Below are the code and all the weights of a small trained network. Each question names an input and a target symbol and asks about switching units off, where a switched-off unit gives its printed mean instead of its output.

import numpy as np


def w(rows, s, z=0):
    codes = np.array(rows[::2]) - 128.0
    scale = np.full(codes.shape[1], s)
    scale[-1] = z or s
    return codes * scale


def f(y):
    return np.maximum(y, 0)


def softmax(a):
    e = np.exp(a - a.max(-1, keepdims=True))
    return e / e.sum(-1, keepdims=True)


def log_softmax(a):
    a = a - a.max(-1, keepdims=True)
    return a - np.log(np.exp(a).sum(-1, keepdims=True))


def net(x, mask):
    ids = ['αβγδεζηθλμξπφψω'.index(c) for c in x.split()]
    T = len(ids)
    res = E[ids] + P[:T]
    u = 0
    for l in range(2):
        r = res
        for j in range(3):
            rows = slice(2 * j, 2 * j + 2)
            q, k, v = (r @ M[l][rows].T for M in (Q, K, V))
            z = softmax(np.where(np.tri(T) > 0, q @ k.T / 2**0.5, -1e9)) @ v
            o = O[l][rows]
            res = res + np.where(mask[u + j], z, o[:, -1]) @ o[:, :-1]
        u += 3
        y = f(res @ A[l][:, :-1].T + A[l][:, -1])
        res = res + np.where(mask[u : u + 4], y, B[l][:, -1]) @ B[l][:, :-1]
        u += 4
    return log_softmax(res[-1] @ U[:, :-1].T + U[:, -1])


Q, K, V, O, A, B = {}, {}, {}, {}, {}, {}
E = w([
[156,112,131,152,100,149],'α',
[148,114,124,138,91,155],'β',
[150,105,134,143,115,162],'γ',
[148,116,107,132,104,152],'δ',
[147,111,129,152,122,154],'ε',
[148,115,116,139,107,154],'ζ',
[140,112,118,139,122,164],'η',
[144,132,60,112,96,70],'θ',
[143,110,95,154,151,119],'λ',
[148,113,93,151,134,121],'μ',
[89,101,182,137,84,162],'ξ',
[121,100,126,149,170,96],'π',
[90,91,163,130,159,105],'φ',
[93,137,143,148,68,73],'ψ',
[183,254,184,164,206,122],'ω',
],0.025)
P = w([
[137,204,124,124,150,173],'0',
[233,182,190,129,97,96],'1',
[96,202,60,196,148,176],'2',
[203,137,170,114,102,101],'3',
[76,169,53,211,145,159],'4',
[173,102,160,103,114,85],'5',
[62,134,54,224,139,142],'6',
[148,64,159,99,122,67],'7',
[51,96,58,242,140,123],'8',
[122,26,162,99,136,42],'9',
[38,63,52,250,131,114],'10',
[124,35,164,92,115,62],'11',
],0.012)
Q[0] = w([
[188,127,165,9,193,72],'L0H0',
[155,140,238,77,175,124],'L0H0',
[119,138,207,143,141,197],'L0H1',
[71,86,105,178,70,177],'L0H1',
[158,81,195,158,108,171],'L0H2',
[128,143,117,235,118,124],'L0H2',
],0.011)
K[0] = w([
[192,240,182,113,176,187],'L0H0',
[196,248,119,89,167,139],'L0H0',
[141,173,176,152,171,215],'L0H1',
[99,69,117,185,81,183],'L0H1',
[85,100,180,94,141,164],'L0H2',
[87,116,155,168,192,74],'L0H2',
],0.011)
V[0] = w([
[175,78,138,130,197,247],'L0H0',
[220,142,2,116,129,93],'L0H0',
[149,82,172,153,66,127],'L0H1',
[174,191,101,142,118,39],'L0H1',
[136,155,75,20,85,130],'L0H2',
[158,35,152,165,62,157],'L0H2',
],0.0093)
O[0] = w([
[139,82,161,176,122,167,3],'L0H0',
[138,99,108,161,105,2,165],'L0H0',
[104,119,130,57,115,116,162],'L0H1',
[136,149,199,127,151,176,220],'L0H1',
[128,81,65,116,98,140,96],'L0H2',
[214,153,94,122,175,128,148],'L0H2',
],0.013,0.0074)
A[0] = w([
[73,55,57,255,189,174,3],'L0N0',
[178,5,66,108,114,167,240],'L0N1',
[219,96,131,52,192,137,205],'L0N2',
[35,190,136,117,188,114,118],'L0N3',
],0.0081,0.004)
B[0] = w([
[64,1,114,204,125,184,175],'L0N0',
[130,83,151,39,126,161,219],'L0N1',
[143,189,215,182,166,92,219],'L0N2',
[159,160,38,86,168,127,254],'L0N3',
],0.011,0.0065)
Q[1] = w([
[115,157,97,153,62,157],'L1H0',
[1,108,74,218,87,122],'L1H0',
[185,115,86,124,207,137],'L1H1',
[151,84,125,58,136,122],'L1H1',
[145,163,93,196,139,130],'L1H2',
[155,153,167,107,67,124],'L1H2',
],0.0086)
K[1] = w([
[130,130,141,130,228,83],'L1H0',
[139,71,117,98,249,94],'L1H0',
[153,128,225,194,79,108],'L1H1',
[111,64,157,1,55,101],'L1H1',
[14,175,126,152,197,151],'L1H2',
[78,131,182,105,26,136],'L1H2',
],0.0061)
V[1] = w([
[193,179,85,187,10,169],'L1H0',
[143,88,125,51,29,158],'L1H0',
[201,187,80,152,138,145],'L1H1',
[130,181,171,115,97,111],'L1H1',
[254,115,173,232,149,95],'L1H2',
[40,92,160,133,153,111],'L1H2',
],0.0074)
O[1] = w([
[1,120,139,115,66,125,178],'L1H0',
[147,105,96,113,13,176,84],'L1H0',
[64,114,137,64,148,120,213],'L1H1',
[107,175,143,77,102,150,251],'L1H1',
[80,144,158,95,166,104,186],'L1H2',
[207,127,76,95,136,166,31],'L1H2',
],0.0097,0.0033)
A[1] = w([
[125,143,3,91,162,216,47],'L1N0',
[81,81,88,30,64,124,34],'L1N1',
[147,222,133,65,98,33,2],'L1N2',
[150,234,170,93,136,153,137],'L1N3',
],0.0077,0.0033)
B[1] = w([
[112,205,143,173,39,135,194],'L1N0',
[197,127,85,2,231,136,172],'L1N1',
[122,94,174,168,147,213,249],'L1N2',
[115,65,89,132,86,46,202],'L1N3',
],0.0096,0.016)
U = w([
[137,129,196,155,62,79,203],'α',
[173,131,154,67,161,130,237],'β',
[143,118,138,142,136,185,84],'γ',
[146,88,77,119,112,133,93],'δ',
[117,112,127,150,138,170,82],'ε',
[119,91,92,131,123,155,109],'ζ',
[101,84,99,173,89,153,83],'η',
[126,77,33,109,97,9,67],'θ',
[120,98,89,169,142,111,101],'λ',
[104,89,86,171,112,96,94],'μ',
[94,154,168,141,121,231,15],'ξ',
[181,154,114,148,203,151,101],'π',
[199,188,150,152,170,195,99],'φ',
[132,200,90,121,110,105,165],'ψ',
[64,145,117,139,172,133,1],'ω',
],0.012,0.0083)

Each question gives the input, a string of symbols that net reads in full, and the target symbol t.
The units are the heads (2 rows each of Q, K, V and O) and the neurons (one row each of A and B). Each row of codes is followed by its name. A weight is (code - 128) times the scale printed after its matrix; where a second scale follows, it is the last column's (O, A, B and U).
mask holds one flag per unit, layer by layer, with each layer's heads first. A switched-off unit (its flag False) gives its mean, the last column of its rows in O or B, instead of its output. The means were averaged over made-up inputs and are rounded, as every weight is.
A unit's drop is (log p(t) with every unit on - log p(t) with that unit switched off) / (log p(t) with every unit on - log p(t) with every unit switched off).
The circuit of an input: a set's keep is (log p(t) with only the set's units on - log p(t) with every unit switched off) / (log p(t) with every unit on - log p(t) with every unit switched off). Starting from the 12 units with the biggest drops (on a tie, the unit counted first), units are removed one at a time, each time the one whose removal leaves the highest keep (on an exact tie, the one counted first), for as long as the keep stays at least 0.8.
circuit, biggest first: the units of the circuit, biggest drop first
k most important neurons: the k neurons with the biggest drops, biggest first
k most important neurons of layer l: the k neurons of layer l with the biggest drops, biggest first
heads that matter: for each layer, one digit per head in row order, 1 if its drop is at least 0.15 and else 0, layers parted by /
input ψ λ β ξ ζ β ψ ψ ψ ζ λ, target ψ: circuit, biggest first	(L0H0 L1N0 L0N3)
input ω β ω β ψ ξ ε ψ δ ψ φ, target ψ: circuit, biggest first	(L0H0 L1N0 L0N3 L1N2)
input ψ η θ ψ ψ ζ, target α: 2 most important neurons	(L0N2 L1N1)
input π θ θ, target π: heads that matter	111 / 101
input θ ω η, target ω: 3 most important neurons	(L0N3 L0N1 L1N3)
input ψ β ψ ψ γ ψ ξ, target ψ: heads that matter	111 / 000
input ψ λ η η η η ψ ψ η θ, target α: 2 most important neurons	(L1N1 L0N2)
input ξ δ γ, target ξ: heads that matter	100 / 000
input θ φ γ θ δ ε γ β λ, target λ: 2 most important neurons of layer 1	(L1N1 L1N2)
input ξ α β φ β, target φ: heads that matter	110 / 100
input δ ε η η ψ λ, target α: circuit, biggest first	(L0N3 L1N1)
input θ φ ψ ζ θ ψ ψ ζ ψ, target ψ: circuit, biggest first	(L0H0 L0N3)
input μ γ δ ω ψ, target ω: heads that matter	010 / 100
input ψ θ ψ θ η ψ π δ, target α: circuit, biggest first	(L0N2 L1N1)
input φ θ ψ ψ θ β θ θ π, target π: circuit, biggest first	(L1H0 L0N0)
input θ η γ, target θ: circuit, biggest first	(L0H0 L1N2)
input β π γ θ δ θ ψ ψ θ ψ θ η, target α: circuit, biggest first	(L0N2 L1N1)
input ψ ξ μ δ ξ λ ψ ψ γ, target ψ: circuit, biggest first	(L0H0 L1N0 L0H1)
input θ θ ζ γ, target α: 2 most important neurons of layer 0	(L0N2 L0N3)
input γ ξ δ, target ξ: circuit, biggest first	(L0H0)
input γ θ δ ψ γ ψ, target β: heads that matter	100 / 000
input β δ θ, target θ: 3 most important neurons	(L0N2 L1N1 L1N0)
input ξ ξ β ψ ψ ω, target α: 2 most important neurons of layer 1	(L1N3 L1N1)
input ε θ μ φ, target α: circuit, biggest first	(L1N1 L0H0)
input ξ α δ θ μ, target μ: circuit, biggest first	(L0H0 L0N0)
input ψ ψ α θ ξ ψ ζ η ψ β θ γ, target α: circuit, biggest first	(L0N2 L1N1)
input δ β γ η δ ζ λ, target λ: circuit, biggest first	(L0N0 L0H0 L1H0)
input η β ξ η ζ φ γ, target φ: heads that matter	111 / 100
